Here is a tiny trained network, its code and every weight. The questions are about switching its units off for an input and a target symbol, where a switched-off unit gives its printed mean instead of its output.

import numpy as np


def w(rows, s, z=0):
    codes = np.array(rows[::2]) - 128.0
    scale = np.full(codes.shape[1], s)
    scale[-1] = z or s
    return codes * scale


def f(y):
    return np.maximum(y, 0)


def softmax(a):
    e = np.exp(a - a.max(-1, keepdims=True))
    return e / e.sum(-1, keepdims=True)


def log_softmax(a):
    a = a - a.max(-1, keepdims=True)
    return a - np.log(np.exp(a).sum(-1, keepdims=True))


def net(x, mask):
    ids = ['αηθλπω'.index(c) for c in x.split()]
    T = len(ids)
    res = E[ids] + P[:T]
    u = 0
    for l in range(3):
        q, k, v = (res @ M[l].T for M in (Q, K, V))
        z = softmax(np.where(np.tri(T) > 0, q @ k.T / 2**0.5, -1e9)) @ v
        res = res + np.where(mask[u], z, O[l][:, -1]) @ O[l][:, :-1]
        u += 1
        y = f(res @ A[l][:, :-1].T + A[l][:, -1])
        res = res + np.where(mask[u : u + 8], y, B[l][:, -1]) @ B[l][:, :-1]
        u += 8
    return log_softmax(res[-1] @ U[:, :-1].T + U[:, -1])


Q, K, V, O, A, B = {}, {}, {}, {}, {}, {}
E = w([
[127,125,163,165,90,147,107,149,177],'α',
[128,120,110,151,159,163,235,179,164],'η',
[142,135,160,111,225,133,155,104,201],'θ',
[51,130,81,119,112,90,87,119,149],'λ',
[160,203,129,109,112,177,115,92,170],'π',
[253,56,134,73,147,196,168,125,172],'ω',
],0.02)
P = w([
[218,120,125,254,90,66,151,76,125],'0',
[93,154,89,153,178,102,105,156,109],'1',
[119,147,83,142,166,104,109,171,123],'2',
[129,145,76,123,156,116,107,180,143],'3',
[147,164,65,128,171,110,109,199,169],'4',
[150,181,55,135,165,134,102,206,203],'5',
],0.009)
Q[0] = w([
[86,151,196,132,142,147,114,77,2],'L0H0',
[110,65,162,99,120,33,123,119,57],'L0H0',
],0.0087)
K[0] = w([
[149,145,124,113,144,155,126,158,248],'L0H0',
[153,151,191,174,154,128,141,115,106],'L0H0',
],0.011)
V[0] = w([
[120,144,211,169,28,221,254,28,205],'L0H0',
[104,103,96,135,79,82,190,17,71],'L0H0',
],0.0058)
O[0] = w([
[244,140,103,140,150,92,111,154,70,253],'L0H0',
[149,158,117,168,95,163,174,110,238,54],'L0H0',
],0.011,0.0019)
A[0] = w([
[144,127,117,68,158,91,190,170,79,62],'L0N0',
[1,156,132,97,103,104,121,126,129,93],'L0N1',
[118,178,121,170,197,167,84,120,152,80],'L0N2',
[161,151,184,197,142,97,203,85,89,2],'L0N3',
[143,176,152,129,147,97,89,133,151,152],'L0N4',
[68,96,225,119,66,166,78,172,119,36],'L0N5',
[165,138,113,118,111,129,78,126,105,96],'L0N6',
[124,185,113,45,102,133,98,121,132,52],'L0N7',
],0.0092,0.0044)
B[0] = w([
[106,158,89,230,255,177,139,92,161,236],'L0N0',
[173,64,39,116,82,249,137,124,235,235],'L0N1',
[170,130,121,9,107,91,131,161,86,251],'L0N2',
[69,49,3,71,158,128,54,132,141,189],'L0N3',
[113,132,163,132,77,99,140,74,71,255],'L0N4',
[125,142,142,12,225,101,177,185,138,150],'L0N5',
[52,144,113,116,114,227,53,145,84,231],'L0N6',
[138,125,113,118,167,127,196,182,74,197],'L0N7',
],0.0069,0.0039)
Q[1] = w([
[37,192,61,151,121,105,106,92,77],'L1H0',
[101,170,81,44,13,208,199,64,254],'L1H0',
],0.0096)
K[1] = w([
[134,165,200,141,117,16,254,82,107],'L1H0',
[196,130,16,198,64,130,70,90,94],'L1H0',
],0.0082)
V[1] = w([
[109,223,136,216,71,60,83,88,145],'L1H0',
[176,174,98,138,148,179,76,108,2],'L1H0',
],0.0053)
O[1] = w([
[110,76,43,20,213,76,241,220,2,59],'L1H0',
[58,68,214,84,48,147,225,66,84,253],'L1H0',
],0.006,0.0051)
A[1] = w([
[53,143,221,194,132,114,80,86,84,65],'L1N0',
[75,142,219,120,156,6,125,174,79,116],'L1N1',
[94,167,30,156,151,84,82,237,15,2],'L1N2',
[100,53,183,194,103,62,38,192,63,154],'L1N3',
[255,118,144,47,142,65,162,147,93,62],'L1N4',
[160,160,132,92,210,15,70,52,148,107],'L1N5',
[155,112,100,220,108,54,85,193,127,64],'L1N6',
[162,132,114,130,93,128,141,125,155,80],'L1N7',
],0.0075,0.0086)
B[1] = w([
[123,220,89,110,172,119,130,142,134,137],'L1N0',
[148,172,140,174,105,192,54,120,202,161],'L1N1',
[111,70,131,123,156,149,1,74,207,162],'L1N2',
[113,143,235,143,78,78,84,177,220,195],'L1N3',
[6,160,150,224,143,116,152,144,158,254],'L1N4',
[113,91,143,63,94,36,150,70,160,190],'L1N5',
[93,49,128,111,153,131,171,124,34,167],'L1N6',
[107,160,126,125,171,121,154,126,98,171],'L1N7',
],0.0083,0.0033)
Q[2] = w([
[101,98,75,180,155,181,162,119,140],'L2H0',
[228,175,197,250,228,117,74,112,1],'L2H0',
],0.0092)
K[2] = w([
[137,49,94,203,152,163,187,150,130],'L2H0',
[172,254,177,76,223,254,110,153,179],'L2H0',
],0.0078)
V[2] = w([
[139,172,253,145,108,67,112,87,71],'L2H0',
[203,95,121,204,190,112,112,180,22],'L2H0',
],0.0045)
O[2] = w([
[138,86,39,2,172,189,154,176,246,3],'L2H0',
[120,78,152,80,25,67,168,192,193,130],'L2H0',
],0.0066,0.0034)
A[2] = w([
[167,80,50,23,104,125,169,254,84,104],'L2N0',
[125,128,165,27,61,167,123,59,134,43],'L2N1',
[79,82,209,138,63,41,189,81,74,144],'L2N2',
[113,185,152,149,146,16,47,127,27,72],'L2N3',
[185,196,54,93,107,108,65,142,71,133],'L2N4',
[69,134,220,114,124,192,205,155,168,8],'L2N5',
[123,171,162,100,151,111,82,138,155,77],'L2N6',
[75,172,186,60,120,17,187,221,34,106],'L2N7',
],0.007,0.011)
B[2] = w([
[169,214,179,167,141,60,145,14,158,215],'L2N0',
[123,73,139,184,203,117,184,209,146,219],'L2N1',
[108,170,121,83,123,165,68,199,104,252],'L2N2',
[121,40,117,253,170,97,169,126,98,174],'L2N3',
[92,6,114,69,187,175,157,197,85,230],'L2N4',
[198,165,135,157,102,53,86,93,40,202],'L2N5',
[58,156,30,118,119,98,110,143,126,173],'L2N6',
[160,102,64,164,131,241,70,147,160,196],'L2N7',
],0.0068,0.0031)
U = w([
[133,128,149,108,158,41,129,43,126,144],'α',
[102,127,198,146,69,95,66,169,138,148],'η',
[67,5,67,144,152,195,140,123,193,3],'θ',
[125,115,97,254,187,99,159,160,105,138],'λ',
[122,154,136,71,135,173,125,125,10,194],'π',
[186,101,168,193,129,183,63,25,111,92],'ω',
],0.0052,0.0067)

Each question gives the input, a string of symbols that net reads in full, and the target symbol t.
The units are the heads (2 rows each of Q, K, V and O) and the neurons (one row each of A and B). Each row of codes is followed by its name. A weight is (code - 128) times the scale printed after its matrix; where a second scale follows, it is the last column's (O, A, B and U).
mask holds one flag per unit, layer by layer, with each layer's heads first. A switched-off unit (its flag False) gives its mean, the last column of its rows in O or B, instead of its output. The means were averaged over made-up inputs and are rounded, as every weight is.
A unit's drop is (log p(t) with every unit on - log p(t) with that unit switched off) / (log p(t) with every unit on - log p(t) with every unit switched off).
The circuit of an input: a set's keep is (log p(t) with only the set's units on - log p(t) with every unit switched off) / (log p(t) with every unit on - log p(t) with every unit switched off). Starting from the 12 units with the biggest drops (on a tie, the unit counted first), units are removed one at a time, each time the one whose removal leaves the highest keep (on an exact tie, the one counted first), for as long as the keep stays at least 0.8.
units of the circuit, in order: the units of the circuit, biggest drop first
most important unit: the unit with the biggest drop
top k neurons: the k neurons with the biggest drops, biggest first
k most important neurons of layer l: the k neurons of layer l with the biggest drops, biggest first
input λ ω π θ, target λ: units of the circuit, in order	L0H0, L1H0, L2H0, L0N1
input π λ θ, target π: 2 most important neurons of layer 2	L2N2, L2N5
input α π λ η η α, target α: top 2 neurons	L2N0, L0N5
input η α θ π λ θ, target η: units of the circuit, in order	L0H0, L2H0, L0N3, L2N2
input ω α π π π π, target π: most important neuron of layer 0	L0N6
input λ π α, target λ: units of the circuit, in order	L0H0, L1H0, L2H0, L2N3
input η π ω λ ω π, target η: top 4 neurons	L0N1, L0N3, L1N6, L0N0
input ω η ω η η λ, target ω: units of the circuit, in order	L2H0, L0N1, L1H0, L0H0
input π ω α λ, target π: units of the circuit, in order	L1H0, L0H0, L2N2
input ω α λ π θ θ, target ω: units of the circuit, in order	L0H0, L2H0, L1H0, L2N5
input η θ α λ η π, target η: top 4 neurons	L0N3, L0N1, L1N6, L0N0
input ω ω λ η θ, target ω: units of the circuit, in order	L0H0, L2H0, L0N1, L1H0
input π η λ π ω, target π: top 2 neurons	L0N1, L2N2
input θ λ ω θ, target θ: units of the circuit, in order	L0H0, L0N1
input α λ α θ λ, target θ: most important unit	L0N1
input θ λ θ π η π, target θ: top 2 neurons	L0N1, L1N5
input α ω λ ω θ π, target α: top 2 neurons	L2N0, L0N2
input π α ω α λ, target π: top 2 neurons	L0N1, L0N6
input η λ α π α ω, target η: top 3 neurons	L0N3, L1N6, L0N0
input η π α ω λ η, target η: top 3 neurons	L0N3, L2N5, L0N0
input π λ π π ω θ, target π: top 3 neurons	L2N5, L0N2, L2N2
input α η θ π π λ, target α: most important unit	L2N0
input θ π π λ π, target θ: top 2 neurons	L1N5, L0N1
input ω λ η η η, target ω: top 2 neurons	L2N5, L0N1
input λ θ ω θ, target λ: top 4 neurons	L2N3, L0N1, L1N4, L0N2
input ω λ α ω π, target ω: top 3 neurons	L0N1, L0N3, L2N5
input π π λ ω α, target π: 2 most important neurons of layer 0	L0N5, L0N1
input λ π λ, target θ: most important neuron of layer 1	L1N2
